Each row has a name. After each piece below comes the name of the row it's from, unless a question asks for something else. Each question is about the rows just above it.

tav: [103 107 172 113 172 159 179 157 129 125 175  89 148  82  98 118 135 104
 132 155 151  93 129 134  92 116 154 152 164  96 127  83 125 147 138 127
 156 140 172]
soka: [152 105 111  80 106 105 139  83 184 103 115 164 127 185 166 179 139 118
 103 119 112  94 132 162 123 132 176 143 104 157 178 123  83 159 124 151
 140  97  84]
Boli: [154 111 117  78 112 108 122  72 158 103 104 172 113 172 159 179 155 108
 101 166 115  80 152 161 123 132  94 153 100 156 179 126  74 164  84 157
 144  97  97]
The row with [103 104 172 113 172 159 179] is  Boli
The entry that follows [148]:  [82]
The entry that follows [98]:  [118]
What comes right after [107] in the named rows?  [172]
Which row holds [103 107 172 113 172 159 179 157 129 125 175  89 148  82  98 118 135 104
 132 155 151  93 129 134  92 116 154 152 164  96 127  83 125 147 138 127
 156 140 172]?  tav
Right after [93] comes  [129]

tigov: [144 132  88  77 168]
vap: [123 132 164 162  88]
totuz: [128 132 172 168  96]
Pake: [130 125 182 165  80]
rasu: [144 132  73  72 169]
mos: [130 133 182 165  80]
sosez: [146 132  80  84 168]
Tun: [134 132  85  92 161]
lav: [144 132  72  76 174]
Vifeg: [143 132  88  96 161]
Dizub: [144 125  61  79 176]
After [143 132  88], its row goes on with  [ 96 161]
Right after [92] comes  [161]

Pigu: [ 82 127 128 120 126]
debe: [115 191 128 123 140]
fana: [128 145  60 127 111]
Sol: [ 90 145  60 128 111]
bilen: [115 190 128 123 140]
dazi: [190 115 118 115 136]
[128 145  60 127 111]  fana
[ 60 127]  fana
Right after [82] comes  [127]
[128 111]  Sol
The rest of the row after [145  60 128]:  [111]
After [190 115 118 115], its row goes on with  [136]
Which row holds [190 115]?  dazi

riko: [138 124 125 118 119 117 139 132 129 125  99 118 116 134 121 119 126 124
 142 134 125 107 133 133 139]
lemu: [120 104 125 118 119 117 134 132 129 125  99 118 116 134 148 119 126 124
 142 128 123 112 133 133 139]
kubi: [165 121 126 126 138 132 138 146 134 124 109 139 116 123 122 137 114 138
 137 134 118 111 120 144 156]
Muvil: [159 120 125 110 121 112 143 140 130 123  78 119 106 134 154 121 119 129
 152 129 115  99 135 144 155]
pira: [155 121 119 130 125 130 131 146 134 126 103 127 115 132 136 126 118 128
 140 134 125 108 112 135 152]
Deda: [142 123 122 126 137 132 132 136 130 126  98 119 115 135 147 119 124 124
 142 129 125 111 126 133 142]
senim: [135 126 133 111 126 113 139 125 126 125 105 123 116 120 125 141 127 130
 139 124 117 119 145 137 134]
Kode: [162 122 136 110 142 120 148 136 129 123 104 139 116 120 125 140 116 143
 125 129 108 112 143 152 151]
Tope: [157 122 137 103 135 112 150 131 127 122  93 130 113 124 138 133 119 140
 145 126 107 109 151 151 149]
The rest of the row after [126 138 132]:  [138 146 134 124 109 139 116 123 122 137 114 138 137 134 118 111 120 144
 156]
[165 121 126 126 138 132 138 146 134 124 109 139 116 123 122 137 114 138
 137 134 118 111 120 144 156]  kubi
The rest of the row after [116 120 125 140]:  [116 143 125 129 108 112 143 152 151]
The rest of the row after [123 112 133]:  [133 139]
Go on from [134 125 108] to the end of its row.  [112 135 152]
Which row holds [136 130 126  98 119 115 135]?  Deda
[123 104] is in which row?  Kode

zar: [121 106  89 126  82 162  88]
nulak: [164  75 127 126 103  95 100]
dak: [110 113 124 138 171 163 164]
ris: [135 154 146 135 164  73 149]
The entry that follows [106]:  [89]
The rest of the row after [110 113 124]:  [138 171 163 164]
[164  73] is in which row?  ris

pulu: [ 80 110 109 128 143 149 129 145 161 117 124 154 135 138 129 156 164 116
 131 127 112  91  95 158 109 151 137  94 126 142 144 148 166 158 136 129
 153 133 115 141 119 124 128 131 140 157 147 106 107 119  95 103 119 126
 161 111 144 132 101 124 146 103]
Dopu: [156 154 145 107 142 144 159 132  95 133 149 123 114 150 168 123 126 154
 119 157 121 125 126 147 108 121  80 138 137 119 136 127 145 119 141 119
 155 161 132 114 133 127 150 111 147 148  97 141 103 126 150 163 124 130
 113  99 111 158 155 150 128 148]
suger: [125 105 128  95 108 144 111 130 153 133 124  98 139  95  92 139 127 156
 116 131 151 122 144  84 148 151 134 103 128 108 124  90 117 136 137 177
  82 100 115 128 123 117 125 127 116 122 135 112 133 126 163 115 111 105
 110 145 118 107 125 110 136 124]
pog: [146 143 162 121 162 131 148 150 116 101 170 131  87 127 143 136 135 155
 133 140 157 125 111 122 101 107 106  95 132 110 119 114 122 127 127 119
 124 166 135  96 127 107 140 139 138 127  93 144 130 132 121 165 158 135
 140 121 150 140 177 136 136 135]
kadop: [152 149 140 109 132 137 149 131  95 142 137 123 123 148 166 116 123 144
 115 164 108 121 124 156 107 113  87 162 150 122 149 136 142 116 142 117
 166 154 130 121 128 135 110 109 150 149 109 149 118 123  85 161 125 129
 114 100 104 155 143 161 127 150]
Gadut: [113 105 134 120 110 136 123 114 169 139 101  87 132  96  83 142 128 136
 122 133 141 126 127 108 130 161 145 114 127  96 103 103 121 125 122 170
  91  85 130 131 130 103 135 131 114 131 144 132 135 121 182 105 111 109
 120 155 111 121 115 111 141 127]
lino: [116 103 141 125 108 141 121 113 167 143  97  90 132  98  85 145 131 136
 123 138 138 132 133 114 132 161 154 115 124  91 105 110 120 127 117 161
  92  86 134 133 125 102 132 133 119 131 140 131 129 126 190 102 109 110
 115 154 112 121 111 113 140 128]
befem: [123 123 149 166  94 123 139  94 114 151  90 110 126 149 128 129 111  91
 130 118 100 137 150 139 114 170 114 146 124 135 111 155 132 118 114 101
 127 104 141 153 127 113 106 139 126 140 122 116 118 131 160  97  87 136
 134 148 125 143  99 110 106  95]
ridek: [119  92 120 138  95 125 133  97 160 153  97 107 133 151 124 129 115  94
 124 122 104 141 151 140 115 170 115 143 120 140 110 158 133 123 117 100
 128 106 142 153 128 107 104 141 125 144 123 111 114 132 158  92  85 135
 136 150 131 141 100 110 112  98]
[123 123 149 166  94 123 139  94 114 151  90 110 126 149 128 129 111  91
 130 118 100 137 150 139 114 170 114 146 124 135 111 155 132 118 114 101
 127 104 141 153 127 113 106 139 126 140 122 116 118 131 160  97  87 136
 134 148 125 143  99 110 106  95]  befem
The entry that follows [82]:  [100]
The entry that follows [190]:  [102]
The row with [146 143 162 121 162 131 148 150 116 101 170 131  87 127 143 136 135 155
 133 140 157 125 111 122 101 107 106  95 132 110 119 114 122 127 127 119
 124 166 135  96 127 107 140 139 138 127  93 144 130 132 121 165 158 135
 140 121 150 140 177 136 136 135] is  pog
[123 123 148 166] is in which row?  kadop

kita: [184 131  99  92]
Puru: [118 129  99  93]
mes: [129 183 127 160]
baru: [129 118  99  63]
pafi: [119 105 147 121]
zubev: [124 127 120  91]
What comes right after [184] in the named rows?  [131]
The entry that follows [183]:  [127]
The row with [129 118  99] is  baru
The rest of the row after [129 183]:  [127 160]

kuzo: [112 107 106 143 149  78 105 167 114 163  87 156 116 116 185]
kun: [ 75 115 155 171 139 143 128 134 124 148 148 121 144  96 108]
Daf: [122 129 126 130 114 130 128 134 125 124 147 121 115 116 126]
[122 129 126]  Daf
The rest of the row after [107 106]:  [143 149  78 105 167 114 163  87 156 116 116 185]
After [128 134 125], its row goes on with  [124 147 121 115 116 126]
The rest of the row after [148 121 144]:  [ 96 108]
After [116 116], its row goes on with  [185]

fiza: [130 135 116  86 132 134 105 114 119 153  97 125 121 123 144 137 142]
pir: [124 129 134 134 133 133 154 153 125 119  97 114 123 120 160 136 133]
bofub: [144  99 130 135 116  86 132 134 105 116 119 153  97 125 120 141 135]
The row with [125 121 123 144 137] is  fiza
[130 135 116  86 132 134 105 116 119 153  97 125]  bofub
[114 119 153  97 125]  fiza

gel: [125 134 128 129 133 129 132 131 131 130 132 130 129 131 131 136 130 127
 130 130 128 132 129 129 128 131 129 130 129 130 127 127 130 135 133 133
 132 127 130 133 135 128 130 134]
gober: [124 163 110 155 123 115 169 119 161 161 105 121 126 142 117 124 132 124
 130 121 118 140 117 118 121 124 139 115 121 126 119 119 137 126 122 141
 119 129 143 120 123 119 131 125]
Bur: [116 121 123 135 128 117 128 135 121 135 122 120 142 137 125 134 124 123
 146 136 122 137 121 139 122 132 141 121 134 144 122 115 127 128 134 134
 124 120 136 120 132 116 146 127]
tusit: [131 122 126 157 113 112 124 163 110 155 122 115 169 168 109 128 142 126
 178 155 112 163 110 151 116 134 176 103 154 171 115 119 150 131 135 157
 110 138 164 118 120 117 178 131]
tidel: [120 131 127 113 137 131 134 112 135 115 132 135 103 111 138 135 118 127
 102 111 130 115 133 117 128 127 108 137 115 106 129 123 119 131 130 119
 137 121 111 131 139 126 101 131]
kan: [127 122 127 138 117 118 122 143 119 137 119 122 142 146 116 123 132 126
 147 138 120 144 118 134 124 126 153 115 136 145 121 125 136 126 125 141
 118 127 143 120 118 124 146 124]
dakig: [131 127 124 130 122 123 129 125 127 129 126 128 131 124 124 123 127 128
 130 130 128 124 126 127 129 129 123 124 130 131 128 133 124 127 124 124
 125 126 126 127 121 129 131 127]
Gof: [116 121 123 135 128 117 128 135 121 135 122 120 142 137 125 134 124 123
 146 136 122 137 121 139 122 132 141 121 134 144 122 115 127 128 134 134
 124 126 136 120 132 116 146 127]
berev: [130 113 126 144 108 110 123 160 106 142 114 116 161 161 105 123 139 126
 166 146 115 158 111 142 120 129 170 103 140 162 117 121 145 120 128 151
 107 137 162 111 113 117 168 119]
deras: [125 134 128 129 133 129 132 131 131 130 132 130 129 131 131 134 130 127
 130 130 128 132 129 129 128 131 129 130 129 130 127 127 130 135 133 133
 132 127 130 133 135 128 130 134]
[108 110 123 160 106 142 114 116 161 161 105] is in which row?  berev
[116 121 123 135 128 117 128 135 121 135 122 120 142 137 125 134 124 123
 146 136 122 137 121 139 122 132 141 121 134 144 122 115 127 128 134 134
 124 120 136 120 132 116 146 127]  Bur
[124 163 110 155 122 115 169]  tusit

roso: [115 138 120 144 146 124 120 111 124 112 124 181 138 132 123 135 134 132
 165 128 106 110 148]
ladu: [117 137 119 140 146 122 118 113 124 110 134 183 139 130 121 138 134 136
 166 126 104 108 146]
tuz: [115 138 120 144 145 124 120 110 124 112 130 180 138 131 127 136 134 132
 165 127 108 109 149]
zeden: [113 140 120 147 146 125 123 106 124 114 129 179 137 133 132 134 134 131
 165 129 107 108 153]
lalu: [117 138 118 141 147 121 119 115 125 110 135 182 138 131 113 133 134 136
 164 126 101 110 145]
Mopaf: [115 138 120 144 146 124 120 111 124 112 130 181 138 132 123 135 134 132
 165 128 106 110 148]
mugeb: [114 138 121 146 144 124 121 108 124 113 126 177 136 131 138 137 133 131
 164 130 114 107 151]
bapob: [119 135 118 135 146 119 115 118 124 109 141 184 140 130 107 135 135 138
 162 123 101 112 138]
Fop: [114 140 118 147 146 124 123 112 125 114 134 179 138 134 118 130 135 132
 161 127 100 111 150]
vedus: [119 135 119 136 145 121 115 116 124 147 140 184 139 130 108 136 134 137
 162 124 102 111 141]
Go on from [126 177 136] to the end of its row.  [131 138 137 133 131 164 130 114 107 151]
[115 138 120 144 146 124 120 111 124 112 130 181 138 132 123 135 134 132
 165 128 106 110 148]  Mopaf
The row with [118 141] is  lalu

dabu: [145 125 143 131 122 133 134 129 117 125 122 121 144 120 136 110 133 131
 129 123 127 117 140 126 138 123 117 137 128 131 129 139 129 128]
dero: [121 136 136 119 122 118 128 135 136 139 128 125 146 132 136 122 143 129
 129 123 128 117 143 117 114 133 130 123 131 127 134 145 116 132]
baduv: [131 122 145 141 139 125 132 146 121 110 129 122 134 123 133 134 143 129
 108 122 135 138 123 133 131 122 126 122 124 128 133 127 140 122]
vit: [133 101 164 126  99 118 118 124 124 135 135 152 139 127 134 125  99  92
 146 131 153 132 139 126 129 123 116 152 136 147 131 140 143 126]
suz: [105  89 113 108 100 130 132 136 121 158 123 126 148 116 131 142 102  92
 117 136 134 132 135 119 130 125 134 130 144 137 126 149 108  64]
[136 139 128 125 146 132 136]  dero
[145 125 143 131 122 133 134 129 117 125 122 121 144 120 136 110 133 131
 129 123 127 117 140 126 138 123 117 137 128 131 129 139 129 128]  dabu
After [139 126], its row goes on with  [129 123 116 152 136 147 131 140 143 126]
Go on from [132 139 126 129] to the end of its row.  [123 116 152 136 147 131 140 143 126]
Which row holds [131 122 145 141 139 125 132 146 121 110 129 122 134 123 133 134 143 129
 108 122 135 138 123 133 131 122 126 122 124 128 133 127 140 122]?  baduv
The rest of the row after [129 123 128 117]:  [143 117 114 133 130 123 131 127 134 145 116 132]

fodur: [122 147 119 157 164 160 124 123]
Moro: [147 148 119 157 164 111 108 107]
tupim: [122 147 119 157 164 111 158 138]
Go on from [147 119 157 164 111] to the end of its row.  [158 138]
Where do [122 147 119 157 164 160 124 123] appear?  fodur
The row with [147 148 119 157 164 111 108 107] is  Moro

birik: [131 136 148 175 162 106 140  89]
les: [ 96 151 110 164 196 127 120 130]
gon: [ 91 146 137 167 161 121 125 127]
lom: [ 88 140 120 162 176 114 130 122]
Pes: [ 88 141 119 162 177 115 130 123]
Nosis: [ 91 146 114 163 187 121 125 127]
nuro: [101 133 136 167 161 104 139 105]
lalap: [104 133 100 167 160 104 139 103]
Kopor: [104 133 100 168 162 106 140  91]
tuzar: [ 89 143 117 162 181 117 128 124]
Zuzi: [145 138 151 178 165 108 139  84]
The rest of the row after [136 167 161]:  [104 139 105]
What comes right after [101] in the named rows?  [133]
After [104 133 100 167], its row goes on with  [160 104 139 103]

funep: [110 105 140 135 138 141 116 100 102 103 132 108 101 135 110 119 137  98]
nesi: [147 149 116 123 114 113 162 154 161 153 119 145 155 116 147 140 115 162]
dovek: [109  94 140 128 145 144  87  92  89  87 145  93  85 145 109 111 144  87]
vekam: [155 178 102 120  96  99 190 186 187 190 108 169 192 110 154 146  99 190]
felu: [118 109 138 131 137 136 106 104 108 105 128 115 102 129 118 124 134 107]
vun: [139 147 117 121 116 117 158 149 156 152 122 141 152 110 119 135 119 158]
moder: [129 133 126 125 126 125 127 132 127 131 132 128 132 132 130 125 129 127]
vep: [134 139 126 132 121 120 143 142 143 144 121 139 145 120 134 135 121 144]
koro: [161 184  96 114  93  94 196 189 106 192 108 173 195 108 162 149  99 197]
puvo: [119 116 136 138 135 136 116 115 116 115 130 117 117 131 118 125 134 115]
Where do [139 126 132] appear?  vep
[135 110 119]  funep
Which row holds [139 147 117 121 116 117 158 149 156 152 122 141 152 110 119 135 119 158]?  vun
Right after [186] comes  [187]
Where do [119 116 136 138 135 136 116 115 116 115 130 117 117 131 118 125 134 115] appear?  puvo

soga: [132 148 115 109 149 126 121 137 133 117]
gevo: [159 119 149 153  74 133 115 103 171 105]
Loz: [146  97 142 140 125 115 140 167 129 134]
tid: [115 118 107 162 152 195 124 149 102 120]
Tob: [153 116 107 159 122 149 153 142 101 149]
[125 115 140 167 129 134] is in which row?  Loz
What comes right after [171] in the named rows?  [105]
The row with [146  97 142 140 125 115 140] is  Loz
[159 122 149 153]  Tob

